Each row has a class, written after it.
[   1  219   93   -3  111 -213  181   68  -47 -285  173   83 -104 -179
 -340 -406  298  -11   54  179   95 -443 -123 -217   -8 -250 -353  -35
    9   99 -164   16   50   74   11] -> G
[ 205  418  228 -485  440 -106  494   31 -459  381 -322  392 -215  158
   21 -321  -83  587  385  215 -271 -112 -327   27  222 -379  -63 -556
 -446   31 -282  754    5  126 -752] -> F
[-209  -43  283   21 -116 -124   65   87  -23 -136  132  177  -11 -181
  -41   -7   28 -119 -292  -85   63  -54 -223 -112  174  -52 -105  -27
  -38  191 -132    5   93    1 -205] -> G
[ -61 -135  120   16  -42  152   37 -100   61  -40  206  170  131  -87
  -65  -50  177 -527   98  356  194   14  -90  -76   92 -182  -33   91
 -100  127 -242   21   93  -45  163] -> Z
[-490  176  270   -6  -71  164  271  202   19 -112   -1 -133 -132 -121
 -163  -34  151  -14  -79   90  193  -12   33 -143  233 -225 -374 -258
 -151  -72 -285  276  -60  145   52] -> R
[   9   96   -5 -148 -353  -88  134 -170  103 -221  174  195  -17 -184
   35 -300  184   76   57 -170   65   40 -119  -83   -8 -140 -330  -79
   82  -11 -144  -86 -173   -2 -133] -> V
[-253 -307   37 -202   70   98 -188   79  158 -272 -202  183   27 -108
  303  373  -17  482 -104 -367   11   79  146  210 -162 -139   98  -63
 -172 -144  215 -535    5  -44  -97] -> V
[-340  -93 -366 -112  248  431 -270  172 -238 -167  545  170  170  379
  -32   53  559 -385  247  453  -79   56    3  -49 -237  -97 -152  153
  342  303 -217 -284 -173 -146  296] -> V
[ 382  -95 -401 -283  530  -15 -209    0   50 -267   28  222 -206  552
  175 -244  -45  224  155  313  -41 -116 -432  -36 -376   -2 -488 -266
 -236  266 -114 -125 -229  -56  106] -> Q
[-294   54  265   -9 -177   -1  107  265 -231  -69 -137 -144   -8 -138
 -239 -137  121  273  -33  -79   60 -177   38   58  133 -348 -145  -94
  105 -216  -89  281  123  146  -50] -> F
[  16  126  119 -163  -81   55 -131  -97   33  -74   86   47  -61 -126
   -2  -99 -158   54  -16  105  171  -48   15  -87   94 -124 -288 -170
 -186   49  -80  -79  -47  198  -73] -> G
[  48  264  228 -303  -60  701  -76  -13 -276 -465  370   38   35 -288
   -9 -310  147 -109   -9   21  -22   70  -17 -159  -45 -355 -275  -54
  595 -288  148   84 -206   93  -74] -> V
[ 156 -302 -413  -79 -121 -155  -33 -468   13 -399 -749   36 -233  522
  229  100 -128  291  240 -263 -153  108 -100  166 -573  126  -34  242
 -389 -148  -53 -571 -448 -207  238] -> G
[ 381  -45 -101    7  635 -154  240  393  219 -462 -171  -27  -29  198
  -53  153  -11   81   57  435  -62  186  339 -127 -237  413  -84  281
 -646  219   91  -44 -104  -94  119] -> G
[-221  238  111  -23  -61 -164  255  162  -36  -67  136 -198 -281  -19
 -176 -207  129   18  -86   62  173 -415  148  -99  244 -249 -219 -286
   32  -21 -102  304  107  154 -100] -> Z
[-160  144   -1   20 -290 -216 -164  -27  -16  -13   39  -68 -177  -58
  215   26  198  -84   48   23   39 -257 -108   -8  112 -277 -185   56
  -32  131 -104   58   13  -43   83] -> Q
[  17  122   86  -52   80  -79   88  167   51  107  288   60  -57   60
  -31  -50   66  -38  115   88  -47 -215  -16  -74  117 -352  -93  -90
 -131  185 -184  212  177   94 -174] -> C
[-172  -57   79 -184 -136  260 -165  167  -28  -27  227  109  -98 -170
  493  344 -334   12 -153 -164 -283 -125 -272  376 -291 -136  347 -156
    3 -191  150 -197 -123 -237 -233] -> R
[ 400 -230  422 -348  316  -72  -26 -681 -299  349   93 -103  301  246
 -177  -71  -62  -85  135  460  309   28  185  263 -199   17 -314   74
 -453  520 -338 -333  223    5   -9] -> F
[ 132   20 -130 -255  338   19  180   37  101 -241 -299   15  -91  -99
  545   53 -151  303  334  -95 -295  170  -68  142 -370  353  175  157
 -443  237   59 -373 -334 -113  -20] -> G
[-329  -36  148 -140  -87  232  231  103  -56 -197  240   28   81  -32
  -26 -167    9 -116   35   31   43  156   49   -5  -79 -239 -120  -91
   -5 -258 -283  -11   37  114  -11] -> C
[-360  -88  125  244  440 -159  -88   49 -125  352  172  -83 -141  163
 -137  -22  -45 -335  165  267  -45 -180   40 -232  207   -7  273 -252
 -416  -13 -395 -419  136  -21   26] -> G
[ 215    1 -513 -131  346   75   18  637  276 -310  582  100   82 -101
 -125 -581 -193    2   43  317 -166 -127  229 -128  -98  232   72  221
  137 -161  236 -348  140   52   56] -> D
[ -30  -35   15 -109 -139  -39  121   10 -116  -73  410   38   54   58
 -202   21  102  -35   26    9  -52 -156   -4  -58  -55 -325   99    0
   58   71 -132  -34    0  -16 -406] -> F
[ -14  -65  301   29  216   39  226 -131 -109 -140  -74 -186  218  -86
  -68  -74  -77 -471   37 -129   65  166  115  -24 -102  100  -18   72
  -56  171 -271  116  164  175   55] -> C
[ 123 -263  272 -170 -121  436 -272  213 -352  535  377  -54 -116   77
  203  -55 -462   50  -72  158  -50 -164 -486  211  105 -453  326 -899
   51 -113 -125  199   70  -72 -407] -> F
[ 142 -230  223 -143  -24  633 -147  157 -238  -64  146 -205   19 -176
  331  432 -150 -592 -310  173   22  590 -263 -141    4   79  418 -313
  -18  222  -82  218 -145   54 -212] -> F
[-364  196  192  -94 -128  177  225   -4  -15 -261   97   76 -246 -245
  -31 -342  297  112  100 -171  141  -96 -175 -168   96 -262 -431 -180
  139  -68 -204   17  -43  238   67] -> Z
[ 316  -31 -258 -193 -304  408   84   73 -276 -330 -206  119  -71   78
    5 -310  175 -262   55  369 -154  522 -104 -205   72   72   99   24
  198 -275  -11  247 -368 -200   54] -> D
[-409  -48  292  -24   42  240  165  -50 -129  -91  102   89  100  -34
 -130  107  261 -295   60   29   73   52  -93  -38   -1 -264 -174    5
  -78  175 -333   45    7   19    9] -> R
[  61  172   43   -4 -105 -117  241   73   11   38   42  -83 -240 -121
 -176 -243  119   89   71  143   72 -177   99  -13  249 -259 -156 -130
  -46 -203  -98  144  139   63  -38] -> F
[ 137   -5  174 -226  -99 -147 -385 -168 -415  627 -273 -514  305  242
  383   -6 -853   54 -291 -215   45  204   92  275  132 -285  106 -560
 -147 -486  -10  538  210   72 -762] -> Z
[-399 -496 -554   48  -78  442 -244  284 -288  273 -152  441   33  354
  -38  252  295  -69   65  -21 -291  129 -308 -212 -130 -234  705 -159
  -32  -73  -98   85 -114  -66   35] -> F
[ 124  233  -50 -140  142 -412  161 -167 -109  -13  242    5 -286  199
   69 -307   -3  191  244  -87   13 -209  138 -118  -66 -116 -230 -119
 -310  193 -150 -203   27  113 -320] -> D
[  35  -65   59  -10   -9  218  -58  129  -90 -186  217 -114   82   13
 -129  109  -29 -202 -273  179 -114  106   43 -244   21   29  102  214
   82 -115   20  -89 -122 -211 -129] -> F
[  -6  -61   43   36  151  -27  129  276  160 -133   39  238 -101   31
 -144  -97  148   24   59  160  -79  -66 -110 -127   30   69 -176   -2
 -190  182 -210  -29   52  -26  196] -> C
[ 173 -153   38  -98  -58  196 -100 -294 -288   97 -161   75  129 -182
  408 -159  -12 -380 -126   72  166  360 -208 -122  -28  -92  -37 -137
 -130 -116  -55 -128  114 -240 -125] -> R
[ -95  -79 -185  140  254  411   47  435 -319 -191 -469 -102  -15  -11
  -33 -578   84  186  -47 -325 -206  280 -447 -206   18  -38  -11 -244
  602 -598  141  463   83  170   96] -> Q
[ 140 -205  179 -262  -98  285  132  329  -60   30 -181   59  408 -361
  219 -104 -124   47 -446  243 -235  160 -138   31  -80   12  236 -151
 -170 -335   62  361 -189 -662 -154] -> V
[-191  106   11 -130  142  104   85   94   57 -178  338   15 -125   86
 -167 -180   68  121   69  122  158 -196  -47  -73   53 -349  -76  -88
   91  -98   52  -11  -29  350 -117] -> R
[ -12  177  403  -12   71 -237  176   82 -120    8  225 -137   64 -183
 -213 -330  113 -134  -99   97  -26 -280   46 -107  166 -178 -164  -18
    4  -14 -191  141  119  -80 -157] -> V
[ 150 -195 -136 -210  402  313  415  277 -228 -492 -114  178  -62   -7
  283  116  287 -133  370  110 -334  212 -179  134 -444  -77  475  199
  -91   97   -2  -66 -109 -177  -81] -> F
[ -84  178  -84  -15  -39 -183  180   97  -77 -245  -17  223 -210  -44
 -195 -297  199  262  254 -348  -63 -223   -2  -15  -96 -174 -383  -46
   35  123 -116  -11  132  306  -93] -> G
[ -14 -209  -73  -15 -174  145  266 -163    9 -462 -139  -49   78  220
   19   15  104  -31  179  -56  -96   95 -116   12 -402 -262  241  237
   44 -342  -55  -60 -343 -182   85] -> C
[ 218 -284 -362  205 -122 -342  199 -434   30  457 -138 -223 -240  873
  333  364  -30 -300  247  131  221  131  261   66  299 -347  278 -149
 -396  125 -165   10  148 -289 -329] -> V
[-109  536  -43  161 -535  271 -175   10  170 -265 -183   83 -638 -247
  487  175  327  -98  -83  279  184 -133 -266   14  362 -428 -309  223
  261 -407  389  477 -269  -76  560] -> R
[ -61   62  190   14   -1   87  303  723  341 -758  129 -203  287 -445
 -349  -35 -178  517 -149 -187 -124   64  271  191 -240  328 -224  511
  311 -254  305  -26  -19  136   28] -> F
[-216 -112   11  -27  -57  -13   22  287 -117  -57   12  -58 -139  181
  -39  -13  -16  211   87  -49  -78 -139 -162  -66  -56 -135  -76 -171
 -179  143 -266  -46 -108   19  -89] -> F
[-213  -81 -109   -8 -296 -260 -339  -15  -68 -258 -262  -53  -63 -134
  402 -103 -211  120   26 -558   -8  -97  124  -51   23  -59   84 -363
   -9 -220   50 -289 -232  -98 -116] -> C
[ -89   32  -26  -11 -157 -346  108   97   64   -3  216  280 -168  -40
   84  -15  -10 -105   40 -225  -10 -174  -27   53  126 -110  207 -149
  -33  179  -59  113  192  257 -253] -> C
[-220   13  -25   28  -17 -186  -39   69  -37  -24  -36 -110  -57   -8
  148   13 -148  140   71 -353  118  -34  128    1   27  -57 -136 -171
 -109  153 -102 -174  187  170 -221] -> D
[ -16  -86  -55 -295  -10  647   35  223 -126 -161  174  362 -214  217
  282  -97   91 -104   64  173 -123  286  -72   61  125 -311   58 -238
  100 -172   85  370 -227   12   40] -> V
[ -34  -35  110 -152  -28  361   52   14  -17 -105  -34   55    0   23
  -38  -75 -232  209  -26  197   62   75 -245   73   63  -87  -46  -95
  141 -188   33  -58  -78   75  -84] -> G
[-160  129  159  123  -40 -340  112   -4 -105  -22  -62 -122 -221  148
   22  -33  237 -133  115   19  150 -189  -19  -24  237 -281 -141 -167
  -65  115 -227  236   25   69  -45] -> V
[  69  200   98  -72  -38  111   80 -153  -97  -74  342  192  -22 -209
 -335 -369  296   -4  151  160   90  -61  -30  -81   99  -82 -359   45
  294    8  -98  -67   47  145   60] -> F
[  65  -24   37   21   57   34    7 -103 -291  -98  -86   34 -192  488
 -129  193   77  -62  289   63  -65  -81 -332   69 -193 -160  -38  -24
   57  371 -259   82  -71   89  -89] -> D
[ -21 -172   -6  -34   22  278  215  307 -292  -44    5  468 -165   63
 -462 -510  341 -201   36  426   54 -189 -454  -79  154 -300   94 -380
  234 -137 -124  436  124  154  153] -> R
[  34  237  623 -103   38  -27 -118 -617 -616  243 -353 -171  116 -174
  -57  176  152 -322 -149  -51  178  262 -156 -168  199 -143 -273  -88
   41  224 -309  245  329  225 -374] -> Q
[-146  188  -64   38    4  -44   62  221  -36 -151  249    0 -218  -55
  -96 -110  279 -186  -75  207   -4 -221 -113  -48  174 -148   -3  -60
  272   16  -20  185   -4  -29   54] -> D
[ 106 -417 -183 -250  -79  204 -291  433   49  -79  291  165  132  -67
  140 -439   56  -30 -301  304   19   48  -97 -201  155 -505  245 -214
 -105 -424  205  139   33 -112  -33] -> Q
[ 374 -133   -7 -105  543 -331   56  378  144  442   28 -237 -207  420
  164 -121 -612  495  406  -44 -441 -228    6  386  -98  442  -29 -187
 -584  557 -243 -296   61  -64 -155] -> F
[  -5   82  -78  122  126 -301 -152 -125 -116 -467  398  -55   73  -61
 -106 -101  236 -276 -100    4   59 -208 -171 -288 -120   96   47 -142
  390  133   17 -257 -365 -290 -222] -> D
[-222  180  205  -37 -189  -72   47  -57   -4  -33   11  132  -71 -144
  -55 -109  -20  153   24 -180  200  -82  -51  -12  212 -289 -346 -149
   -9  -57  -70  102  111  257 -212] -> R
[-353  132  330  277  429  -54  143  288  -29   -7 -150  100    4 -157
 -181  -60  180 -163 -103   41   -4   15 -209 -222  142  722 -441  115
  -33  590 -299  138  116   44  363] -> Z
[-434   66  221  183  101  -41  217  196   12   79 -117  -50 -138   22
 -183 -129  167  -26  209   35   69 -172  -57  -71  172  -49 -230  -54
 -169  110 -355  184  118  181  257] -> Z
[  47  115  141   20  108   54 -219 -163  -26  455  319   52 -101   91
   86 -237 -309  -64  113  364  162 -271 -147   -6  312 -232  -19 -338
  -19 -237  -29   -4  139  -10  -98] -> Z
[  -8   76  -27   65  -33   89   28  239  342 -494  610  -51  256 -397
 -487 -199  149    6  -98  124  -16  -56  428 -207 -135  286 -301  538
  225 -117  117 -484  -87  -58  243] -> F
